In the rows, 100 means zero.
Each row is followed by its class. Each block has new classes.
84 96 100 95 116 104 113 88 111 107 110 132 103 85 101 107 92 93 77 90 133 99 105 107 97 108 96 113 92 103 103 100 98 100 115 84 : <49>
88 102 93 106 112 108 115 80 112 107 90 119 85 92 100 97 103 87 89 109 96 82 97 93 98 105 124 100 90 96 86 103 93 91 138 136 : <54>
91 96 99 102 128 116 126 76 117 99 98 134 99 94 103 73 104 109 75 92 112 94 109 106 105 117 95 109 85 99 104 127 97 90 120 94 : <62>
99 91 97 103 116 119 120 77 104 86 93 102 95 88 103 72 108 118 74 92 103 95 106 125 108 97 97 103 86 98 107 104 90 85 122 102 : <62>
96 94 102 100 115 102 124 76 107 85 97 124 99 93 104 83 113 99 71 100 115 95 108 125 104 97 98 100 91 104 102 97 93 87 121 105 : <54>
99 94 85 103 113 114 126 73 106 91 84 117 75 100 106 73 104 108 71 100 84 85 102 126 111 99 92 115 88 97 103 94 91 76 142 111 : <62>
75 96 98 99 107 104 103 100 108 99 74 93 99 107 102 80 97 103 112 100 62 109 96 72 113 102 110 104 97 95 97 98 106 101 99 98 : <50>
113 95 99 100 118 120 113 74 103 83 94 106 97 92 103 74 108 105 78 100 102 87 108 133 106 92 98 95 90 97 103 104 91 80 117 104 : <62>
70 92 88 87 124 96 120 95 108 116 93 129 84 97 93 100 97 90 77 101 99 79 99 123 107 88 116 112 104 95 96 98 93 113 133 117 : <51>
94 101 105 89 116 104 122 87 103 107 117 127 88 85 103 110 100 99 72 95 134 95 111 134 102 107 96 101 99 102 101 99 94 102 116 107 : <49>
69 93 104 109 128 119 118 78 111 106 83 119 89 84 120 72 105 110 87 102 98 97 105 90 116 118 122 101 90 91 93 94 102 94 117 96 : <50>
63 96 84 103 115 87 125 88 107 120 88 130 90 104 80 96 89 88 83 103 70 80 93 109 109 88 113 125 113 97 110 105 91 111 155 123 : <51>
48 97 95 107 130 114 127 81 130 114 72 127 97 98 101 63 99 116 96 94 56 99 105 79 113 111 114 119 84 85 99 93 114 66 144 96 : <50>
49 90 103 104 146 109 118 81 126 121 69 127 91 80 109 55 104 110 90 98 85 91 104 87 127 113 139 108 91 99 100 86 110 106 133 87 : <50>
102 101 90 104 113 122 115 81 105 87 89 109 89 100 92 79 114 100 77 105 90 83 105 124 109 99 104 103 91 102 97 96 84 89 138 126 : <62>
83 101 94 101 117 98 112 92 103 131 96 123 91 78 97 102 106 97 75 105 106 75 94 121 109 92 117 104 106 104 99 101 92 121 126 129 : <49>
101 98 101 104 116 116 121 80 96 89 95 118 100 95 103 86 105 101 73 99 103 86 105 121 103 94 105 105 105 100 93 103 91 93 137 123 : <54>
50 95 91 112 132 117 129 77 132 113 65 118 90 105 102 57 108 118 84 111 54 121 113 95 117 105 132 104 87 93 83 83 94 97 162 123 : <50>
99 99 95 107 118 113 102 81 99 95 89 109 93 90 93 93 113 96 77 104 104 86 104 123 104 101 116 96 97 99 98 97 94 98 131 121 : <62>
86 101 105 104 119 96 113 83 112 101 106 116 98 71 108 84 91 100 82 93 128 105 95 98 101 121 110 81 83 111 94 99 110 95 105 90 : <62>
85 95 100 99 117 115 110 82 110 102 103 122 95 78 112 91 100 106 82 99 131 96 109 100 103 120 110 96 86 97 97 98 103 100 108 91 : <54>
106 98 96 93 114 100 111 79 102 96 98 107 93 93 102 92 112 95 83 101 111 85 108 121 103 99 115 93 90 104 96 103 94 96 124 123 : <54>
51 92 109 109 125 106 128 84 132 114 77 125 97 96 108 58 100 107 89 90 77 95 101 86 113 109 121 114 92 89 99 89 113 99 131 90 : <50>
39 93 100 99 117 98 128 88 115 126 78 144 94 85 102 100 87 98 80 91 120 93 100 90 103 113 114 124 94 97 99 98 107 103 123 96 : <51>
99 93 100 105 119 116 122 73 105 106 96 131 92 85 107 74 94 101 64 94 123 95 113 125 106 107 98 102 89 102 103 97 99 85 119 97 : <54>
80 88 101 96 139 110 116 85 110 114 86 125 105 59 111 61 98 116 84 90 103 90 103 135 125 89 112 103 100 94 110 86 100 103 110 82 : <52>
41 91 104 99 144 100 127 83 118 138 83 139 96 91 98 72 89 111 84 90 99 90 102 104 121 107 118 117 96 89 110 85 98 113 124 87 : <52>
100 97 94 109 119 121 127 82 110 85 88 128 92 103 100 71 97 108 74 92 88 97 108 114 103 102 92 125 87 94 104 97 86 91 130 100 : <62>
71 97 95 120 123 120 117 74 119 103 85 109 96 100 107 66 114 98 88 112 71 88 105 87 116 107 137 96 87 87 93 103 98 97 140 129 : <50>
57 94 104 105 129 118 117 79 123 103 83 123 84 85 111 57 108 106 88 98 87 95 109 93 116 120 153 102 81 85 90 92 104 96 130 104 : <50>
77 99 108 100 127 99 107 93 104 126 98 120 97 84 105 105 110 87 88 103 119 83 100 105 107 104 133 86 104 105 88 101 96 118 119 122 : <49>
56 87 99 110 125 114 124 80 118 109 75 124 93 97 108 58 100 114 97 94 82 101 109 84 118 109 99 115 91 93 107 94 104 93 126 88 : <50>
60 92 107 106 133 110 118 77 122 118 83 122 95 89 111 49 105 111 86 95 92 102 108 95 118 114 127 103 87 92 99 96 96 116 124 91 : <50>
60 108 91 115 116 118 117 82 115 103 83 116 93 101 99 79 107 95 85 106 74 95 109 71 96 117 124 108 86 97 89 98 95 94 148 122 : <50>
57 99 99 109 135 109 121 83 112 111 76 111 82 101 105 62 107 105 95 110 60 90 99 81 119 108 101 106 91 93 94 94 98 98 136 115 : <50>
32 109 96 105 117 103 120 85 119 131 95 140 91 97 93 105 95 96 82 100 100 92 106 76 103 112 115 120 95 100 89 110 106 114 148 116 : <49>
66 99 90 112 123 96 120 82 117 117 91 125 91 93 114 97 100 88 75 101 100 81 105 94 93 104 130 103 92 99 88 104 96 102 151 131 : <54>
83 102 95 114 120 112 110 89 109 103 92 122 91 91 104 91 109 91 81 110 106 82 107 99 102 102 130 95 95 99 86 97 93 100 139 131 : <62>
59 102 89 114 114 114 125 75 122 100 92 127 93 99 99 82 95 103 79 95 86 98 106 79 88 116 111 118 85 92 93 100 99 90 147 109 : <62>
42 98 95 115 143 106 128 65 129 128 80 142 89 88 103 75 108 93 67 106 97 69 112 102 108 115 140 111 87 82 81 94 97 98 170 139 : <62>

Each row is followed by its class. Each block has new classes.
83 71 109 107 99 114 90 93 91 93 108 120 109 100 96 108 40 121 102 96 96 99 119 100 44 108 103 94 94 106 107 98 105 97 122 121 : (66)
67 85 89 99 110 89 110 81 92 101 118 101 117 113 106 119 64 97 124 78 88 100 94 108 75 97 108 95 103 111 98 97 99 99 119 149 : (66)
100 73 97 99 91 88 93 125 103 99 141 117 97 106 89 82 82 102 90 102 91 122 93 79 95 110 96 88 95 94 77 97 93 95 100 104 : (63)
102 99 117 105 95 118 92 95 97 106 125 97 124 110 96 107 36 72 86 96 96 102 101 110 44 105 92 99 85 122 107 93 101 87 91 111 : (63)
86 96 88 97 101 120 93 79 99 98 81 131 107 100 92 114 62 94 103 82 101 85 104 98 84 103 98 77 103 122 112 99 113 93 103 117 : (63)
93 116 128 114 92 113 112 102 101 102 102 105 116 93 102 89 61 92 96 106 98 94 98 111 75 107 99 90 97 95 88 88 93 94 84 108 : (64)
95 98 98 93 102 120 108 71 86 98 94 133 106 105 82 90 57 98 81 108 100 94 104 97 85 90 107 84 107 108 94 101 106 84 96 118 : (63)
89 89 94 111 98 116 36 82 82 128 116 112 104 99 102 65 98 120 106 91 114 102 120 96 114 110 97 115 84 109 79 90 114 103 99 97 : (63)
95 83 103 118 98 116 111 110 96 94 112 103 119 113 119 94 60 97 101 101 91 91 91 104 66 116 104 80 96 94 114 109 98 90 102 128 : (64)
96 100 89 109 105 112 122 68 89 101 104 107 119 100 136 113 36 105 97 93 95 79 97 99 84 110 106 101 94 102 111 97 109 117 96 154 : (63)
87 101 103 109 110 98 90 124 117 96 132 150 109 107 96 84 64 113 94 99 101 113 102 112 80 97 106 85 111 89 95 97 103 91 125 123 : (63)
98 107 133 93 91 107 108 104 116 104 102 108 120 96 110 101 50 96 87 94 97 126 100 107 71 101 105 91 91 96 97 102 106 108 109 140 : (64)
107 103 100 107 102 118 98 101 128 107 116 116 98 100 52 89 65 110 89 95 97 86 112 107 81 107 99 74 99 101 90 98 106 88 106 105 : (64)
95 101 73 100 93 89 105 103 97 104 108 116 97 100 97 95 79 113 107 99 100 97 86 100 95 103 108 84 107 88 90 100 110 117 109 133 : (66)
110 106 85 91 101 99 109 125 107 106 112 116 110 100 101 109 60 102 106 91 99 96 107 93 85 105 89 90 120 90 94 102 100 93 126 123 : (66)
90 111 134 118 96 109 104 93 95 100 106 116 111 104 98 105 51 103 98 98 123 100 128 95 78 107 99 90 93 114 111 102 99 101 91 121 : (63)
98 102 113 119 98 110 107 135 106 90 117 118 117 100 82 89 46 101 101 103 104 97 103 96 56 102 100 82 96 96 88 94 101 98 113 120 : (66)
95 89 98 94 110 133 102 137 93 116 100 128 104 108 93 108 80 111 79 93 106 90 100 122 85 107 111 104 98 107 102 97 103 80 107 105 : (66)
101 90 97 111 105 85 110 82 111 93 108 108 107 103 89 127 54 79 104 96 108 118 96 103 86 90 103 75 97 112 109 103 94 112 114 164 : (64)
108 97 93 98 102 100 106 65 97 99 101 96 116 88 102 103 47 85 88 87 101 101 105 104 68 91 108 79 97 110 97 91 98 108 102 153 : (66)
102 109 105 95 102 102 110 114 108 98 122 109 94 104 87 90 70 99 93 97 102 108 107 104 71 124 84 93 107 110 78 111 93 99 106 98 : (64)
85 98 96 101 112 120 110 94 96 102 101 120 111 98 94 95 54 103 83 92 96 92 85 103 59 99 109 86 105 135 99 91 110 102 92 138 : (64)
98 96 113 108 97 105 105 109 99 70 85 129 130 104 95 83 50 86 99 96 91 109 86 89 72 118 101 67 108 105 89 112 104 77 79 119 : (64)
92 89 125 105 85 110 96 104 109 75 104 121 115 78 100 114 58 90 99 91 100 131 109 111 67 91 92 82 96 111 99 103 103 102 107 151 : (63)
95 101 116 114 82 109 87 112 104 74 90 112 108 100 102 115 63 86 87 96 103 105 106 108 77 104 94 91 100 123 111 112 105 89 80 105 : (63)
96 104 110 109 96 113 120 111 102 111 115 118 106 101 103 95 50 94 106 94 119 91 111 103 87 91 97 79 90 118 98 96 113 96 100 132 : (63)
111 98 87 104 99 118 90 101 95 87 72 114 100 105 89 110 72 92 98 94 88 109 77 97 97 102 103 89 126 108 90 92 105 94 89 115 : (63)
88 95 104 97 102 124 93 96 93 77 74 121 114 99 102 104 55 100 95 91 102 100 105 98 79 109 97 89 101 119 113 89 121 96 95 156 : (64)
99 102 132 96 109 133 94 111 97 95 120 101 112 94 105 97 47 78 68 109 105 117 88 104 67 109 87 106 101 109 80 93 93 105 78 92 : (64)
111 86 93 102 91 108 83 106 97 97 103 114 113 106 99 108 57 86 107 96 114 118 81 91 94 107 104 97 101 99 91 98 94 98 99 121 : (63)
93 90 104 103 101 113 86 117 83 92 91 130 101 108 68 97 81 90 93 108 84 95 83 107 80 100 104 91 118 112 113 104 93 76 119 106 : (64)
97 90 108 90 94 105 99 108 101 106 124 122 117 109 100 94 50 91 90 95 89 63 94 104 79 88 89 78 95 114 110 91 98 86 104 99 : (63)
104 93 106 112 88 97 98 83 102 88 128 109 112 100 102 110 36 107 109 86 96 102 119 101 66 108 105 89 91 91 102 91 110 105 119 141 : (64)
125 100 82 93 106 107 72 103 88 78 86 103 105 99 102 109 66 91 94 95 100 103 90 102 68 116 73 82 119 113 95 95 93 107 99 81 : (66)
91 75 71 102 97 106 113 76 95 94 98 114 87 112 85 101 72 89 112 93 101 102 118 116 56 99 107 79 105 113 95 104 89 100 107 117 : (66)
91 89 133 105 98 121 93 138 96 96 107 121 108 100 90 97 66 108 89 100 92 102 117 93 66 98 106 94 111 87 81 100 95 91 123 118 : (64)
94 98 92 109 95 102 100 79 109 107 127 119 100 111 98 96 52 109 94 93 94 106 109 105 54 90 105 89 98 102 111 100 98 94 114 132 : (66)
87 91 90 97 91 101 111 89 113 105 102 94 111 104 93 110 63 90 106 96 115 116 111 115 49 97 99 88 93 134 95 94 89 118 112 97 : (66)
92 106 100 105 99 102 109 66 106 95 113 113 103 114 85 91 104 91 93 103 93 89 93 89 87 99 94 71 100 133 115 93 88 76 96 106 : (64)
88 88 107 93 105 110 79 100 117 111 108 100 96 98 89 89 137 125 104 88 101 104 104 121 96 100 74 36 103 161 102 101 81 68 126 107 : (63)

Each row is followed by its class. Each block has new classes.
98 102 110 110 85 103 106 101 97 89 99 98 108 115 104 90 100 101 93 100 96 112 104 92 79 95 100 98 123 108 100 87 95 90 86 104 : N
101 87 119 93 95 98 117 94 94 85 95 93 104 115 113 81 98 99 109 109 80 98 105 95 89 95 101 85 117 110 92 96 96 101 94 94 : N
96 96 112 91 108 99 111 100 95 109 78 88 87 85 116 105 104 107 96 99 95 90 98 107 96 100 95 109 84 104 96 121 93 95 107 101 : F
96 101 112 105 96 94 114 98 91 88 94 97 100 98 110 87 110 99 104 95 92 97 106 113 87 89 106 93 110 98 98 94 102 89 104 95 : F
93 97 105 113 92 86 110 103 95 89 100 97 106 111 108 105 89 103 103 102 72 98 113 92 84 79 124 88 118 98 98 85 99 97 83 100 : N
